Below is a small trained network, with its code and all its weights. Each question gives an input and a class and asks what happens when units are switched off, that is, made to give their printed mean instead of their output.

import numpy as np


def w(rows, s, z=0):
    codes = np.array(rows[::2]) - 128.0
    scale = np.full(codes.shape[1], s)
    scale[-1] = z or s
    return codes * scale


def f(y):
    return np.maximum(y, 0)


def log_softmax(a):
    a = a - a.max(-1, keepdims=True)
    return a - np.log(np.exp(a).sum(-1, keepdims=True))


def net(x, mask):
    res = np.array(x, float).reshape(1, 8) / 4 @ E
    y = f(res @ A[0][:, :-1].T + A[0][:, -1])
    res = res + np.where(mask, y, B[0][:, -1]) @ B[0][:, :-1]
    return log_softmax(res[-1] @ U[:, :-1].T + U[:, -1])


A, B = {}, {}
E = w([
[106,137,123,96,123,160,246],'x0',
[128,123,122,127,126,131,128],'x1',
[127,173,99,225,106,177,139],'x2',
[129,146,142,130,129,123,131],'x3',
[136,141,91,146,221,114,140],'x4',
[126,113,114,125,127,134,125],'x5',
[152,219,131,44,168,231,44],'x6',
[128,157,158,132,132,118,134],'x7',
],0.012)
A[0] = w([
[136,81,140,69,147,24,142,73],'N1',
[130,107,141,135,133,155,179,172],'N2',
[132,112,106,180,246,74,163,17],'N3',
[125,107,158,129,7,109,135,49],'N4',
[139,106,143,191,126,53,52,22],'N5',
[141,140,108,250,105,151,154,11],'N6',
[125,128,115,115,105,117,226,29],'N7',
[139,120,97,144,112,82,78,15],'N8',
[126,79,123,194,105,17,175,4],'N9',
],0.02,0.0037)
B[0] = w([
[53,95,242,125,94,127,90,207],'N1',
[149,128,121,121,163,132,174,163],'N2',
[148,126,19,151,50,53,91,191],'N3',
[146,129,13,149,78,49,78,199],'N4',
[153,99,107,162,193,147,248,204],'N5',
[49,74,251,95,103,111,76,206],'N6',
[162,109,131,169,193,130,232,185],'N7',
[129,156,137,105,130,123,219,165],'N8',
[158,198,124,90,161,208,78,252],'N9',
],0.017,0.026)
U = w([
[139,187,160,99,209,218,86,119],'0',
[97,91,171,166,198,100,244,204],'1',
[11,81,239,139,121,85,125,2],'2',
[107,119,106,160,99,44,124,234],'3',
],0.011,0.0032)

Each question gives the input, the list of numbers given to net, and the class t.
The units are the neurons (one row each of A and B). Each row of codes is followed by its name. A weight is (code - 128) times the scale printed after its matrix; where a second scale follows, it is the last column's (A, B and U).
mask holds one flag per neuron, in row order. A switched-off neuron (its flag False) gives its mean, the last column of its row in B, instead of its output. The means were averaged over made-up inputs and are rounded, as every weight is.
A unit's drop is (log p(t) with every unit on - log p(t) with that unit switched off) / (log p(t) with every unit on - log p(t) with every unit switched off).
The circuit of an input: a set's keep is (log p(t) with only the set's units on - log p(t) with every unit switched off) / (log p(t) with every unit on - log p(t) with every unit switched off). Starting from all 9 units, units are removed one at a time, each time the one whose removal leaves the highest keep (on an exact tie, the one counted first), for as long as the keep stays at least 0.8.
units of the circuit, in order: the units of the circuit, biggest drop first
unit that matters most: the unit with the biggest drop
k most important neurons: the k neurons with the biggest drops, biggest first
drop of u: that unit's drop, to one decimal
input [3,3,5,5,-6,-7,3,-2], class 3: units of the circuit, in order => [N9, N1, N5]
input [-8,8,1,5,6,1,-8,0], class 0: units of the circuit, in order => [N9]
input [1,0,-1,-4,-2,6,-3,7], class 0: 2 most important neurons => [N3, N6]
input [6,1,-4,0,1,-2,5,1], class 1: 2 most important neurons => [N9, N6]
input [4,0,2,-2,-4,5,3,-7], class 1: 4 most important neurons => [N9, N3, N6, N4]
input [6,-8,-3,-1,1,6,-6,-6], class 0: 2 most important neurons => [N9, N5]
input [2,7,7,-2,-6,-7,0,-6], class 2: 2 most important neurons => [N6, N3]
input [1,4,3,-3,-4,0,1,-7], class 3: units of the circuit, in order => [N9, N1, N5]
input [4,4,-2,2,-4,1,2,4], class 1: 2 most important neurons => [N9, N3]
input [-1,-5,5,-8,-6,-3,-6,1], class 0: 2 most important neurons => [N9, N3]
input [2,-8,7,-8,-8,4,7,-3], class 3: 3 most important neurons => [N9, N1, N6]
input [6,3,7,-7,-1,0,-1,-1], class 2: 3 most important neurons => [N6, N5, N8]
input [7,-1,-8,-7,1,7,3,-1], class 2: 2 most important neurons => [N1, N5]
input [4,6,-1,-1,-7,5,-7,-7], class 0: 2 most important neurons => [N9, N3]
input [-5,-4,3,-2,-8,2,-5,-4], class 3: unit that matters most => N4
input [5,-4,-7,1,-8,6,-5,0], class 3: drop of N6 => 1.4
input [-4,-4,1,6,-1,-5,-1,-8], class 1: drop of N9 => 0.4
input [1,4,8,3,6,6,-6,-6], class 2: drop of N6 => 5.9
